Here is a tiny trained network, its code and every weight. The questions are about switching its units off for an input and a class, where a switched-off unit gives its printed mean instead of its output.

import numpy as np


def w(rows, s, z=0):
    codes = np.array(rows[::2]) - 128.0
    scale = np.full(codes.shape[1], s)
    scale[-1] = z or s
    return codes * scale


def norm(h):
    return h / np.sqrt((h * h).mean(-1, keepdims=True) + 1e-5)


def f(y):
    return np.maximum(y, 0)


def log_softmax(a):
    a = a - a.max(-1, keepdims=True)
    return a - np.log(np.exp(a).sum(-1, keepdims=True))


def net(x, mask):
    res = np.array(x, float).reshape(1, 8) / 4 @ E
    u = 0
    for l in range(3):
        y = f(norm(res) @ A[l][:, :-1].T + A[l][:, -1])
        res = res + np.where(mask[u : u + 13], y, B[l][:, -1]) @ B[l][:, :-1]
        u += 13
    return log_softmax(norm(res)[-1] @ U[:, :-1].T + U[:, -1])


A, B = {}, {}
E = w([
[66,229,138,42,102],'x0',
[126,130,121,129,127],'x1',
[140,119,93,107,126],'x2',
[3,96,42,122,228],'x3',
[169,198,91,195,161],'x4',
[110,130,127,144,117],'x5',
[102,143,191,167,125],'x6',
[126,128,133,128,129],'x7',
],0.0074)
A[0] = w([
[86,188,180,109,127,155],'L0N0',
[156,157,126,71,146,140],'L0N1',
[102,140,116,89,104,172],'L0N2',
[82,176,144,82,103,134],'L0N3',
[144,174,97,146,83,232],'L0N4',
[115,76,160,217,106,219],'L0N5',
[154,182,111,161,184,41],'L0N6',
[162,147,150,102,247,252],'L0N7',
[87,114,88,123,201,131],'L0N8',
[151,118,206,122,135,142],'L0N9',
[89,160,140,151,140,65],'L0N10',
[97,68,48,91,153,208],'L0N11',
[85,89,189,159,149,24],'L0N12',
],0.011,0.0026)
B[0] = w([
[104,135,5,25,174,203],'L0N0',
[52,176,73,136,138,169],'L0N1',
[166,165,135,104,182,178],'L0N2',
[156,143,67,99,198,201],'L0N3',
[97,198,171,79,153,203],'L0N4',
[193,150,78,62,192,254],'L0N5',
[173,210,98,187,11,176],'L0N6',
[91,154,100,175,122,201],'L0N7',
[125,172,255,154,151,229],'L0N8',
[80,187,98,126,168,203],'L0N9',
[153,162,95,95,80,155],'L0N10',
[145,195,184,124,174,250],'L0N11',
[165,137,107,85,160,179],'L0N12',
],0.0067,0.0059)
A[1] = w([
[140,131,48,48,185,210],'L1N0',
[126,157,129,181,74,37],'L1N1',
[2,106,97,212,144,92],'L1N2',
[135,12,134,216,128,118],'L1N3',
[86,53,97,59,92,197],'L1N4',
[176,71,114,99,122,80],'L1N5',
[107,210,55,103,107,248],'L1N6',
[77,191,159,150,201,243],'L1N7',
[170,193,150,123,188,192],'L1N8',
[187,198,150,127,163,133],'L1N9',
[145,67,183,227,187,48],'L1N10',
[114,221,138,181,177,110],'L1N11',
[196,87,140,205,202,124],'L1N12',
],0.0088,0.0016)
B[1] = w([
[137,55,142,140,79,230],'L1N0',
[87,163,15,141,107,139],'L1N1',
[163,127,236,221,231,145],'L1N2',
[162,192,99,1,185,139],'L1N3',
[76,87,202,167,169,142],'L1N4',
[66,155,67,132,157,148],'L1N5',
[150,80,127,243,119,227],'L1N6',
[181,29,124,207,48,240],'L1N7',
[88,33,68,151,93,255],'L1N8',
[95,96,89,138,69,235],'L1N9',
[183,135,54,20,153,161],'L1N10',
[127,106,81,110,75,228],'L1N11',
[118,188,63,68,96,192],'L1N12',
],0.0061,0.0089)
A[2] = w([
[129,148,140,128,149,46],'L2N0',
[96,68,122,83,143,168],'L2N1',
[119,120,114,145,113,188],'L2N2',
[130,71,222,41,138,192],'L2N3',
[122,142,85,163,249,150],'L2N4',
[125,171,120,136,121,28],'L2N5',
[50,176,119,100,154,194],'L2N6',
[177,173,175,84,111,109],'L2N7',
[192,69,101,147,78,201],'L2N8',
[73,229,125,85,93,178],'L2N9',
[116,112,88,189,157,255],'L2N10',
[187,198,138,95,34,76],'L2N11',
[184,119,128,93,53,152],'L2N12',
],0.011,0.0023)
B[2] = w([
[99,129,84,153,109,128],'L2N0',
[155,180,111,158,41,182],'L2N1',
[86,144,146,14,156,167],'L2N2',
[134,218,56,255,67,163],'L2N3',
[127,156,213,130,121,165],'L2N4',
[125,180,106,114,108,133],'L2N5',
[213,141,162,104,171,143],'L2N6',
[161,141,140,200,182,138],'L2N7',
[44,142,103,119,135,244],'L2N8',
[191,139,81,83,227,147],'L2N9',
[109,93,218,38,123,207],'L2N10',
[129,93,246,161,166,179],'L2N11',
[66,80,194,100,160,194],'L2N12',
],0.0077,0.011)
U = w([
[130,112,253,144,186,228],'0',
[198,162,84,39,211,164],'1',
[97,94,125,120,122,120],'2',
[104,93,128,124,126,134],'3',
[109,94,132,118,127,119],'4',
[151,180,102,190,100,4],'5',
],0.013,0.0032)

Each question gives the input, the list of numbers given to net, and the class t.
The units are the neurons (one row each of A and B). Each row of codes is followed by its name. A weight is (code - 128) times the scale printed after its matrix; where a second scale follows, it is the last column's (A, B and U).
mask holds one flag per neuron, layer by layer. A switched-off neuron (its flag False) gives its mean, the last column of its row in B, instead of its output. The means were averaged over made-up inputs and are rounded, as every weight is.
A unit's drop is (log p(t) with every unit on - log p(t) with that unit switched off) / (log p(t) with every unit on - log p(t) with every unit switched off).
The circuit of an input: a set's keep is (log p(t) with only the set's units on - log p(t) with every unit switched off) / (log p(t) with every unit on - log p(t) with every unit switched off). Starting from the 12 units with the biggest drops (on a tie, the unit counted first), units are removed one at a time, each time the one whose removal leaves the highest keep (on an exact tie, the one counted first), for as long as the keep stays at least 0.8.
units of the circuit, in order: the units of the circuit, biggest drop first
most important unit: the unit with the biggest drop
top k neurons: the k neurons with the biggest drops, biggest first
k most important neurons of layer l: the k neurons of layer l with the biggest drops, biggest first
input [5,-6,2,7,5,-8,-1,-2], class 0: units of the circuit, in order	(L0N8 L2N4)
input [-7,6,-5,-6,-7,2,-7,7], class 1: most important unit	L1N3
input [0,1,4,-6,-8,-5,-3,5], class 5: top 3 neurons	(L2N3 L1N4 L0N6)
input [2,-6,-4,-1,-6,-7,-5,-5], class 5: units of the circuit, in order	(L2N3 L2N1 L2N10)
input [-5,4,-4,7,-3,-1,4,6], class 0: units of the circuit, in order	(L2N4 L1N2)
input [-8,-4,1,5,3,-2,-3,-7], class 1: 2 most important neurons of layer 1	(L1N10 L1N12)
input [6,-8,2,6,-7,-7,2,4], class 5: top 4 neurons	(L2N3 L2N1 L1N0 L1N7)
input [-2,8,0,4,5,-7,0,0], class 5: top 2 neurons	(L0N6 L0N7)
input [-5,-4,2,-4,2,2,8,6], class 4: 2 most important neurons of layer 1	(L1N8 L1N9)
input [-7,1,-2,-6,5,-4,-5,0], class 1: units of the circuit, in order	(L1N7 L1N6)
input [5,6,4,5,-1,8,2,1], class 0: units of the circuit, in order	(L0N8 L2N6)
input [-4,-2,2,-1,8,1,8,8], class 2: 4 most important neurons of layer 1	(L1N11 L1N9 L1N8 L1N2)
input [8,-8,5,-5,-2,-5,7,2], class 1: 2 most important neurons of layer 0	(L0N0 L0N3)
input [5,-2,-1,-8,4,0,-4,6], class 0: units of the circuit, in order	(L2N11)
input [0,6,7,-3,6,7,-4,-4], class 3: top 2 neurons	(L2N3 L2N1)
input [4,6,-4,-5,-6,-1,0,2], class 5: 3 most important neurons of layer 2	(L2N3 L2N10 L2N1)
input [-8,1,-3,7,3,0,0,-6], class 1: top 2 neurons	(L1N10 L1N12)
input [5,-7,7,-3,-8,-5,2,-2], class 5: top 2 neurons	(L2N3 L1N4)
input [-6,-6,-8,8,-8,-4,-3,-5], class 0: 2 most important neurons of layer 1	(L1N2 L1N9)
input [4,4,5,-8,-2,2,-5,8], class 0: most important unit	L2N11
